Small tables with named rows and columns. After each table, cells are looked up by row and column.

panul.tsv
	rurosup	litovip	fepi	kib	nutude	fabi	fuvu	kez	pofez
laz	0.009	-0.020	-0.045	0.060	0.136	-0.048	-0.023	-0.216	-0.067
lir	0.313	-0.337	-0.044	-0.253	0.324	-0.097	-0.078	-0.021	0.311
tis	-0.041	-0.007	-0.052	-0.032	-0.018	0.036	-0.077	0.125	0.061
ges	0.289	-0.528	0.364	-0.548	0.184	0.789	0.426	0.726	-0.812
bur	0.153	-0.304	-0.668	0.238	-0.318	0.403	-0.375	-0.332	-0.244
rel	0.043	0.031	0.006	0.113	0.018	0.187	-0.033	0.105	0.105
vuv	0.188	-0.616	0.181	-0.302	0.371	0.530	0.044	0.403	-0.110
sese	-0.007	0.168	0.010	0.011	0.006	0.073	0.034	0.051	0.091
gapot	0.231	-0.328	0.397	0.022	0.034	0.494	0.239	0.357	-0.289
mas	-0.315	0.185	0.249	-0.110	0.383	0.062	-0.112	0.051	-0.098

fabi of lir is -0.097
pofez of lir is 0.311
fabi of sese is 0.073
fepi of sese is 0.010
fuvu of vuv is 0.044
litovip of lir is -0.337
fuvu of gapot is 0.239
rurosup of mas is -0.315

roba:
	kovapa	sodosi	fali
sanafit	13	165	501
dum	207	330	200
ges	177	323	612
rumokan	217	229	914
begis	169	97	540

What is the fali of sanafit in roba?
501
What is the kovapa of begis in roba?
169
What is the sodosi of ges in roba?
323
What is the kovapa of ges in roba?
177
What is the kovapa of sanafit in roba?
13
What is the sodosi of sanafit in roba?
165
What is the fali of rumokan in roba?
914
What is the sodosi of begis in roba?
97
What is the sodosi of dum in roba?
330
What is the fali of begis in roba?
540
What is the kovapa of dum in roba?
207
What is the fali of dum in roba?
200
What is the kovapa of rumokan in roba?
217
What is the fali of ges in roba?
612
What is the sodosi of rumokan in roba?
229

zaz
cols = rimenup, tuguva, lar, vobor, mena, relomo, gif, vasufa
bep: [-5638, -995, 5187, -3315, -1613, 1159, -992, -1341]
fafam: [-6134, 110, -1560, -3917, -2045, 1523, -1180, -709]
kamigoz: [-4980, -2329, -8685, -1993, -651, -5668, -4794, 527]
tedemi: [-333, -1663, -84, 2221, -464, -3332, -1969, -2920]

bep, vasufa: -1341
kamigoz, vobor: -1993
fafam, rimenup: -6134
tedemi, lar: -84
tedemi, mena: -464
kamigoz, tuguva: -2329
bep, lar: 5187
bep, tuguva: -995
fafam, vobor: -3917
bep, mena: -1613
bep, relomo: 1159
fafam, tuguva: 110
fafam, vasufa: -709
fafam, mena: -2045
fafam, relomo: 1523
bep, gif: -992
tedemi, gif: -1969

zesage =
|  | lif | zem | nak |
|---|---|---|---|
| mapo | 200 | 192 | 97 |
| luso | 207 | 237 | 202 |
| tabirod | 151 | 188 | 189 |
| pup | 127 | 123 | 113 |
| pofepi | 154 | 131 | 212 |
| gub | 127 | 52 | 188 |
| kod | 219 | 103 | 162 |
| tanan | 170 | 52 | 128 |
| leso | 217 | 79 | 158 |
| digog | 143 | 111 | 97 |

What is the lif of kod in zesage? 219
What is the zem of digog in zesage? 111
What is the zem of pofepi in zesage? 131
What is the zem of luso in zesage? 237
What is the lif of pofepi in zesage? 154
What is the nak of digog in zesage? 97
What is the zem of tanan in zesage? 52
What is the zem of mapo in zesage? 192
What is the nak of tanan in zesage? 128
What is the nak of tabirod in zesage? 189
What is the lif of mapo in zesage? 200
What is the lif of leso in zesage? 217
What is the nak of mapo in zesage? 97
What is the lif of luso in zesage? 207
What is the lif of gub in zesage? 127
What is the zem of kod in zesage? 103
What is the zem of gub in zesage? 52
What is the nak of pup in zesage? 113
What is the lif of tabirod in zesage? 151
What is the lif of tanan in zesage? 170
Row with the largest nak: pofepi

sepaz.tsv
	mumir	zomafat
ladiza	1.774	-5.441
zis	-7.728	-1.869
kuzi	6.376	-6.729
pomoz	-5.692	-3.248
luf	-1.333	-6.768

luf, mumir: -1.333
pomoz, mumir: -5.692
zis, mumir: -7.728
kuzi, zomafat: -6.729
ladiza, mumir: 1.774
ladiza, zomafat: -5.441
zis, zomafat: -1.869
kuzi, mumir: 6.376
luf, zomafat: -6.768
pomoz, zomafat: -3.248

Table zotom
        suf  ronus  gipono  guv  fura  vubo
vavota   53     67      63   44    47    30
fek      86     39      42   41    52    56
dun      43     45      96   44    43    66
zetid    20     84      62   49    55    71
zako     50     68      47   55    49    44
nez      18     66      36   42    41    53
foput    28     66      27   50    45    43

foput, suf => 28
foput, gipono => 27
zako, suf => 50
zako, ronus => 68
foput, ronus => 66
zetid, suf => 20
nez, gipono => 36
vavota, gipono => 63
vavota, suf => 53
dun, gipono => 96
zako, gipono => 47
foput, fura => 45
zako, guv => 55
vavota, vubo => 30
foput, guv => 50
nez, suf => 18
fek, vubo => 56

lov:
|  | suf | tupil | fom |
|---|---|---|---|
| vupo | 21.5 | 46.1 | 54.1 |
| guvob | 37.9 | 43.2 | 74.1 |
| rir | 58.7 | 57.0 | 50.1 |
| feruziv | 27.3 | 44.4 | 47.5 |
| pufi | 47.4 | 58.5 | 44.7 |
| lelozen | 46.0 | 49.4 | 48.9 |
| rosesoz | 41.0 | 94.4 | 37.2 |
| potu | 57.4 | 51.1 | 45.5 |
| feguma | 24.7 | 46.8 | 50.0 |
| lefe | 42.0 | 40.3 | 41.7 |
| fakid | 60.0 | 48.5 | 49.1 |
| buzok | 45.3 | 39.6 | 76.0 |
| fidumu | 34.4 | 42.3 | 71.8 |

What is the fom of rir in lov?
50.1
What is the tupil of potu in lov?
51.1
What is the fom of fidumu in lov?
71.8
What is the fom of fakid in lov?
49.1
What is the fom of buzok in lov?
76.0
What is the tupil of rosesoz in lov?
94.4
What is the suf of feruziv in lov?
27.3
What is the tupil of vupo in lov?
46.1
What is the suf of feguma in lov?
24.7
What is the fom of feguma in lov?
50.0
What is the tupil of lelozen in lov?
49.4
What is the tupil of fidumu in lov?
42.3
What is the suf of guvob in lov?
37.9
What is the suf of fakid in lov?
60.0
What is the tupil of fakid in lov?
48.5
What is the fom of potu in lov?
45.5
What is the fom of vupo in lov?
54.1

batugek =
       nopib  perot
seza    -238    194
gira     859   -712
rez      280    804
muku    -290   -684
voru     636    465
birim   -284    -21

What is the perot of birim in batugek? -21
What is the nopib of voru in batugek? 636
What is the perot of gira in batugek? -712
What is the nopib of seza in batugek? -238
What is the nopib of muku in batugek? -290
What is the nopib of birim in batugek? -284
What is the nopib of rez in batugek? 280
What is the perot of seza in batugek? 194
What is the perot of rez in batugek? 804
What is the nopib of gira in batugek? 859
What is the perot of muku in batugek? -684
What is the perot of voru in batugek? 465

mikam
|  | latebin | pogaba |
|---|---|---|
| fes | 145 | 132 |
| loku | 13 | 132 |
| kem | 147 | 78 |
| fof | 35 | 142 |
| geb | 171 | 53 |
| vuv | 223 | 163 |
| fir | 97 | 54 |
| zek | 79 | 8 |

fir, pogaba: 54
kem, pogaba: 78
zek, latebin: 79
zek, pogaba: 8
vuv, pogaba: 163
fes, latebin: 145
fof, latebin: 35
geb, pogaba: 53
vuv, latebin: 223

Table bebibip
	mivive	rorog	bepapi	fasege	migevi	movur	zugepa
zimebi	-6.6	4.5	6.6	-4.0	5.8	0.1	0.9
tofo	-9.5	2.1	-2.5	-2.8	0.6	4.1	-1.0
gek	5.3	-2.2	1.4	-1.4	7.9	-2.4	-0.6

mivive of tofo: -9.5
migevi of zimebi: 5.8
rorog of gek: -2.2
bepapi of zimebi: 6.6
bepapi of tofo: -2.5
fasege of tofo: -2.8
zugepa of tofo: -1.0
migevi of gek: 7.9
fasege of zimebi: -4.0
migevi of tofo: 0.6
rorog of zimebi: 4.5

zepovig =
            nok   farok     nav    doto
lorer    -37454  -28375  -23901  -35036
rubinap  -79366  -97286  -23901   59110
vizosub  -23901  -42151  -12144  -27082

What is the nav of lorer in zepovig? -23901
What is the nav of rubinap in zepovig? -23901
What is the doto of lorer in zepovig? -35036
What is the doto of vizosub in zepovig? -27082
What is the nav of vizosub in zepovig? -12144
What is the nok of vizosub in zepovig? -23901
What is the nok of lorer in zepovig? -37454
What is the doto of rubinap in zepovig? 59110
What is the farok of lorer in zepovig? -28375
What is the nok of rubinap in zepovig? -79366
What is the farok of vizosub in zepovig? -42151
What is the farok of rubinap in zepovig? -97286
Which row has the largest nav? vizosub

gan:
cols = rabafe, zunozaz
dagener: [516, 384]
bugu: [510, 247]
vidipus: [492, 262]
megose: [384, 971]
sis: [144, 223]
sesuzuk: [834, 132]
dem: [384, 221]
val: [311, 83]
sak: [104, 69]
besidot: [236, 384]
pafafim: [528, 355]
neka: [384, 230]
bet: [531, 384]
muvag: [815, 545]

rabafe of val is 311
zunozaz of megose is 971
rabafe of megose is 384
rabafe of sesuzuk is 834
rabafe of pafafim is 528
zunozaz of vidipus is 262
rabafe of muvag is 815
zunozaz of sesuzuk is 132
zunozaz of bet is 384
zunozaz of neka is 230

